Below are the code and all the weights of a small trained network. Each question names an input and a class and asks about switching units off, where a switched-off unit gives its printed mean instead of its output.

import numpy as np


def w(rows, s, z=0):
    codes = np.array(rows[::2]) - 128.0
    scale = np.full(codes.shape[1], s)
    scale[-1] = z or s
    return codes * scale


def f(y):
    return np.maximum(y, 0)


def log_softmax(a):
    a = a - a.max(-1, keepdims=True)
    return a - np.log(np.exp(a).sum(-1, keepdims=True))


def net(x, mask):
    res = np.array(x, float).reshape(1, 5) / 4 @ E
    y = f(res @ A[0][:, :-1].T + A[0][:, -1])
    res = res + np.where(mask, y, B[0][:, -1]) @ B[0][:, :-1]
    return log_softmax(res[-1] @ U[:, :-1].T + U[:, -1])


A, B = {}, {}
E = w([
[76,43,89,21,154,200],'x0',
[129,127,129,128,128,127],'x1',
[212,5,65,148,255,56],'x2',
[195,97,149,31,2,82],'x3',
[144,64,13,217,32,175],'x4',
],0.0085)
A[0] = w([
[130,117,16,184,77,200,99],'n1',
[80,146,107,229,192,228,106],'n2',
[2,169,127,122,84,227,95],'n3',
[192,69,126,104,204,173,174],'n4',
[131,170,104,122,112,115,254],'n5',
[114,149,205,80,182,69,81],'n6',
[171,58,39,151,142,76,151],'n7',
[143,112,112,157,182,135,132],'n8',
[100,72,164,100,48,64,77],'n9',
[176,129,107,78,90,79,247],'n10',
[18,103,92,39,141,156,152],'n11',
[88,100,102,94,132,136,202],'n12',
[134,204,204,76,236,74,93],'n13',
[114,191,148,192,136,21,128],'n14',
[168,92,98,162,31,175,179],'n15',
[216,68,107,89,204,60,99],'n16',
[52,134,176,30,161,86,150],'n17',
[85,180,119,118,86,124,88],'n18',
[89,163,168,127,90,159,89],'n19',
[51,201,162,52,161,93,102],'n20',
[93,129,172,143,105,148,203],'n21',
[73,142,134,153,202,231,60],'n22',
[68,151,147,133,89,108,88],'n23',
[182,86,93,22,78,109,95],'n24',
[78,168,159,137,62,124,94],'n25',
[169,79,68,230,63,191,70],'n26',
[224,222,147,244,118,89,89],'n27',
[139,126,192,139,148,110,165],'n28',
[28,121,139,93,36,230,135],'n29',
[112,190,96,245,76,26,115],'n30',
[39,148,79,118,205,147,128],'n31',
[199,84,21,102,177,62,65],'n32',
[41,114,135,252,175,172,168],'n33',
[35,148,150,206,198,132,131],'n34',
[39,121,141,207,194,158,61],'n35',
[27,99,23,46,169,232,96],'n36',
],0.0088,0.0094)
B[0] = w([
[137,8,58,138,182,233,219],'n1',
[178,108,182,116,102,92,217],'n2',
[149,224,88,131,194,140,216],'n3',
[68,213,130,186,123,139,239],'n4',
[89,126,169,238,154,154,231],'n5',
[175,32,78,131,198,187,199],'n6',
[107,219,105,165,172,126,250],'n7',
[131,217,180,125,127,124,182],'n8',
[225,143,158,63,113,94,168],'n9',
[154,123,254,192,65,114,247],'n10',
[34,86,96,116,48,57,219],'n11',
[71,146,154,165,77,97,206],'n12',
[146,41,96,138,185,187,241],'n13',
[20,72,62,101,106,13,206],'n14',
[138,57,163,179,183,146,235],'n15',
[133,219,68,132,191,126,245],'n16',
[109,56,92,174,155,183,222],'n17',
[162,155,81,95,215,64,162],'n18',
[175,159,105,103,187,86,171],'n19',
[149,80,121,142,180,147,205],'n20',
[106,196,102,220,146,148,198],'n21',
[189,128,140,87,129,59,180],'n22',
[184,141,82,102,161,117,156],'n23',
[193,128,160,101,98,24,208],'n24',
[168,147,82,123,184,148,181],'n25',
[164,80,90,72,161,190,216],'n26',
[66,132,67,35,79,52,218],'n27',
[88,101,144,145,132,193,184],'n28',
[146,178,119,155,232,57,231],'n29',
[64,85,80,109,124,60,213],'n30',
[177,137,183,118,43,80,199],'n31',
[156,183,112,98,163,138,226],'n32',
[197,114,200,154,91,112,239],'n33',
[179,116,181,128,76,112,215],'n34',
[196,131,168,48,126,110,185],'n35',
[66,97,81,99,103,27,230],'n36',
],0.0064,0.011)
U = w([
[136,237,94,159,193,137,61],'0',
[150,11,96,135,170,201,102],'1',
[14,98,88,69,94,62,92],'2',
[237,123,212,99,85,104,105],'3',
[86,138,170,230,138,133,245],'4',
[31,184,225,238,77,219,127],'5',
],0.011)

Each question gives the input, the list of numbers given to net, and the class t.
The units are the neurons (one row each of A and B). Each row of codes is followed by its name. A weight is (code - 128) times the scale printed after its matrix; where a second scale follows, it is the last column's (A, B and U).
mask holds one flag per neuron, in row order. A switched-off neuron (its flag False) gives its mean, the last column of its row in B, instead of its output. The means were averaged over made-up inputs and are rounded, as every weight is.
A unit's drop is (log p(t) with every unit on - log p(t) with that unit switched off) / (log p(t) with every unit on - log p(t) with every unit switched off).
The circuit of an input: a set's keep is (log p(t) with only the set's units on - log p(t) with every unit switched off) / (log p(t) with every unit on - log p(t) with every unit switched off). Starting from the 12 units with the biggest drops (on a tie, the unit counted first), units are removed one at a time, each time the one whose removal leaves the highest keep (on an exact tie, the one counted first), for as long as the keep stays at least 0.8.
circuit, biggest first: the units of the circuit, biggest drop first
most important unit: the unit with the biggest drop
top k neurons: the k neurons with the biggest drops, biggest first
drop when u is switched off: that unit's drop, to one decimal
input [-7,5,-7,-8,-2], class 3: top 3 neurons	[n33, n34, n2]
input [6,-4,5,8,4], class 3: top 3 neurons	[n24, n10, n9]
input [5,-5,7,-2,-7], class 0: circuit, biggest first	[n16]
input [-8,-1,7,-1,0], class 2: top 2 neurons	[n27, n14]
input [-5,1,-3,1,3], class 2: circuit, biggest first	[n27, n30]
input [-4,1,6,-5,3], class 0: top 2 neurons	[n7, n10]
input [-3,6,6,-6,2], class 0: top 3 neurons	[n7, n10, n16]
input [2,3,-1,-8,8], class 1: top 2 neurons	[n1, n26]
input [-8,8,-3,6,8], class 1: top 2 neurons	[n15, n1]
input [-8,4,-6,8,-6], class 2: top 3 neurons	[n14, n27, n30]
input [6,8,4,0,3], class 4: top 3 neurons	[n27, n14, n30]
input [7,4,1,-5,-7], class 1: top 3 neurons	[n13, n17, n6]
input [-2,-2,-7,-4,8], class 1: top 2 neurons	[n1, n26]
input [2,3,8,1,7], class 0: most important unit	n7
input [-7,6,-3,-5,1], class 2: top 3 neurons	[n27, n14, n30]
input [-4,-3,3,5,7], class 1: top 2 neurons	[n26, n1]
input [-1,3,-5,-3,-1], class 0: top 2 neurons	[n3, n10]
input [2,2,8,3,8], class 0: top 2 neurons	[n7, n16]
input [2,0,6,7,3], class 3: drop when n21 is switched off	0.3
input [-7,-2,7,1,7], class 0: circuit, biggest first	[n7]
input [8,8,0,-3,-5], class 2: drop when n36 is switched off	0.3
input [-8,7,-4,-1,-1], class 2: drop when n27 is switched off	0.2
input [-8,0,7,1,5], class 2: drop when n27 is switched off	0.8
